Below are the code and all the weights of a small trained network. Each question names an input and a class and asks about switching units off, where a switched-off unit gives its printed mean instead of its output.

import numpy as np


def w(rows, s, z=0):
    codes = np.array(rows[::2]) - 128.0
    scale = np.full(codes.shape[1], s)
    scale[-1] = z or s
    return codes * scale


def f(y):
    return y / 2 * (1 + np.tanh(0.7978845608 * (y + 0.044715 * y**3)))


def log_softmax(a):
    a = a - a.max(-1, keepdims=True)
    return a - np.log(np.exp(a).sum(-1, keepdims=True))


def net(x, mask):
    res = np.array(x, float).reshape(1, 5) / 4 @ E
    y = f(res @ A[0][:, :-1].T + A[0][:, -1])
    res = res + np.where(mask, y, B[0][:, -1]) @ B[0][:, :-1]
    return log_softmax(res[-1] @ U[:, :-1].T + U[:, -1])


A, B = {}, {}
E = w([
[21,77,124,80,52,76],'x0',
[53,164,99,227,93,194],'x1',
[84,199,234,21,110,214],'x2',
[160,81,112,146,35,51],'x3',
[156,8,255,188,145,145],'x4',
],0.009)
A[0] = w([
[38,158,129,88,151,183,130],'neuron 0',
[208,122,69,124,130,103,162],'neuron 1',
[120,202,132,109,177,148,156],'neuron 2',
[161,192,216,74,220,197,220],'neuron 3',
[56,168,116,96,138,182,71],'neuron 4',
[173,109,31,94,138,57,170],'neuron 5',
[73,112,74,124,160,162,214],'neuron 6',
[178,163,97,114,231,193,172],'neuron 7',
[89,227,131,112,157,142,117],'neuron 8',
[67,98,129,164,105,164,185],'neuron 9',
[124,193,110,153,126,116,36],'neuron 10',
[155,110,67,125,143,66,136],'neuron 11',
[152,118,92,124,161,85,52],'neuron 12',
[204,106,227,12,145,104,161],'neuron 13',
[111,106,187,100,5,120,124],'neuron 14',
[157,110,107,163,169,43,235],'neuron 15',
[122,168,74,164,119,119,253],'neuron 16',
[105,78,194,112,73,120,160],'neuron 17',
[154,64,215,152,147,144,172],'neuron 18',
[162,122,112,231,142,129,214],'neuron 19',
[84,106,96,94,41,122,170],'neuron 20',
[213,96,88,126,139,63,123],'neuron 21',
],0.012,0.0038)
B[0] = w([
[112,158,205,46,82,91,208],'neuron 0',
[163,113,61,40,105,225,185],'neuron 1',
[171,102,139,76,94,68,193],'neuron 2',
[169,66,131,87,212,2,247],'neuron 3',
[93,154,209,101,71,79,195],'neuron 4',
[160,78,15,68,74,150,208],'neuron 5',
[47,147,219,100,83,197,177],'neuron 6',
[211,64,53,128,184,32,219],'neuron 7',
[171,133,187,66,73,81,204],'neuron 8',
[105,143,158,215,55,108,179],'neuron 9',
[168,132,154,28,166,158,155],'neuron 10',
[141,55,51,50,53,140,184],'neuron 11',
[119,49,95,57,100,199,152],'neuron 12',
[182,157,237,86,251,222,213],'neuron 13',
[174,249,83,176,151,57,199],'neuron 14',
[84,112,74,128,30,237,206],'neuron 15',
[198,186,120,57,113,188,199],'neuron 16',
[133,196,158,194,157,79,190],'neuron 17',
[63,97,217,242,249,159,213],'neuron 18',
[132,132,48,198,130,191,218],'neuron 19',
[168,163,108,191,26,69,199],'neuron 20',
[19,134,120,76,106,200,195],'neuron 21',
],0.0085,0.015)
U = w([
[205,156,70,176,141,192,60],'0',
[160,196,99,186,76,89,254],'1',
[173,147,180,100,214,202,178],'2',
[180,58,103,86,160,68,121],'3',
[134,42,54,54,51,193,126],'4',
[74,11,168,247,132,151,33],'5',
[83,159,195,82,25,145,174],'6',
],0.013,0.0033)

Each question gives the input, the list of numbers given to net, and the class t.
The units are the neurons (one row each of A and B). Each row of codes is followed by its name. A weight is (code - 128) times the scale printed after its matrix; where a second scale follows, it is the last column's (A, B and U).
mask holds one flag per neuron, in row order. A switched-off neuron (its flag False) gives its mean, the last column of its row in B, instead of its output. The means were averaged over made-up inputs and are rounded, as every weight is.
A unit's drop is (log p(t) with every unit on - log p(t) with that unit switched off) / (log p(t) with every unit on - log p(t) with every unit switched off).
The circuit of an input: a set's keep is (log p(t) with only the set's units on - log p(t) with every unit switched off) / (log p(t) with every unit on - log p(t) with every unit switched off). Starting from the 12 units with the biggest drops (on a tie, the unit counted first), units are removed one at a time, each time the one whose removal leaves the highest keep (on an exact tie, the one counted first), for as long as the keep stays at least 0.8.
units of the circuit, in order: the units of the circuit, biggest drop first
most important unit: the unit with the biggest drop
k most important neurons: the k neurons with the biggest drops, biggest first
drop when u is switched off: that unit's drop, to one decimal
input [5,8,3,4,0], class 1: most important unit => neuron 14
input [4,-1,-2,8,2], class 1: 3 most important neurons => (neuron 14; neuron 17; neuron 20)
input [1,2,-1,-1,-5], class 6: units of the circuit, in order => (neuron 7; neuron 19)
input [-7,0,8,-7,5], class 3: 2 most important neurons => (neuron 3; neuron 7)
input [0,-5,6,2,-4], class 2: 4 most important neurons => (neuron 13; neuron 7; neuron 11; neuron 5)
input [3,-2,5,-7,-4], class 3: 4 most important neurons => (neuron 3; neuron 7; neuron 15; neuron 21)
input [-7,0,5,8,-5], class 3: units of the circuit, in order => (neuron 15; neuron 6)
input [-7,5,-8,1,6], class 5: 3 most important neurons => (neuron 18; neuron 5; neuron 14)
input [1,1,-2,-7,-5], class 6: 2 most important neurons => (neuron 6; neuron 4)
input [2,-3,-1,8,4], class 1: 2 most important neurons => (neuron 14; neuron 17)
input [7,-1,7,0,3], class 1: 2 most important neurons => (neuron 14; neuron 20)
input [7,-6,-3,3,7], class 5: 2 most important neurons => (neuron 18; neuron 16)
input [1,3,3,3,-1], class 1: 2 most important neurons => (neuron 21; neuron 14)
input [6,1,8,6,-4], class 1: units of the circuit, in order => (neuron 14)
input [1,0,-3,-4,1], class 5: 2 most important neurons => (neuron 5; neuron 1)
input [8,1,-1,1,8], class 5: 2 most important neurons => (neuron 18; neuron 16)
input [0,4,-1,-7,-1], class 6: drop when neuron 21 is switched off => -0.1
input [-8,-1,-7,-8,8], class 5: drop when neuron 18 is switched off => 0.4
input [6,4,-1,4,6], class 1: drop when neuron 11 is switched off => 0.0
input [-3,4,-3,-8,0], class 3: most important unit => neuron 7
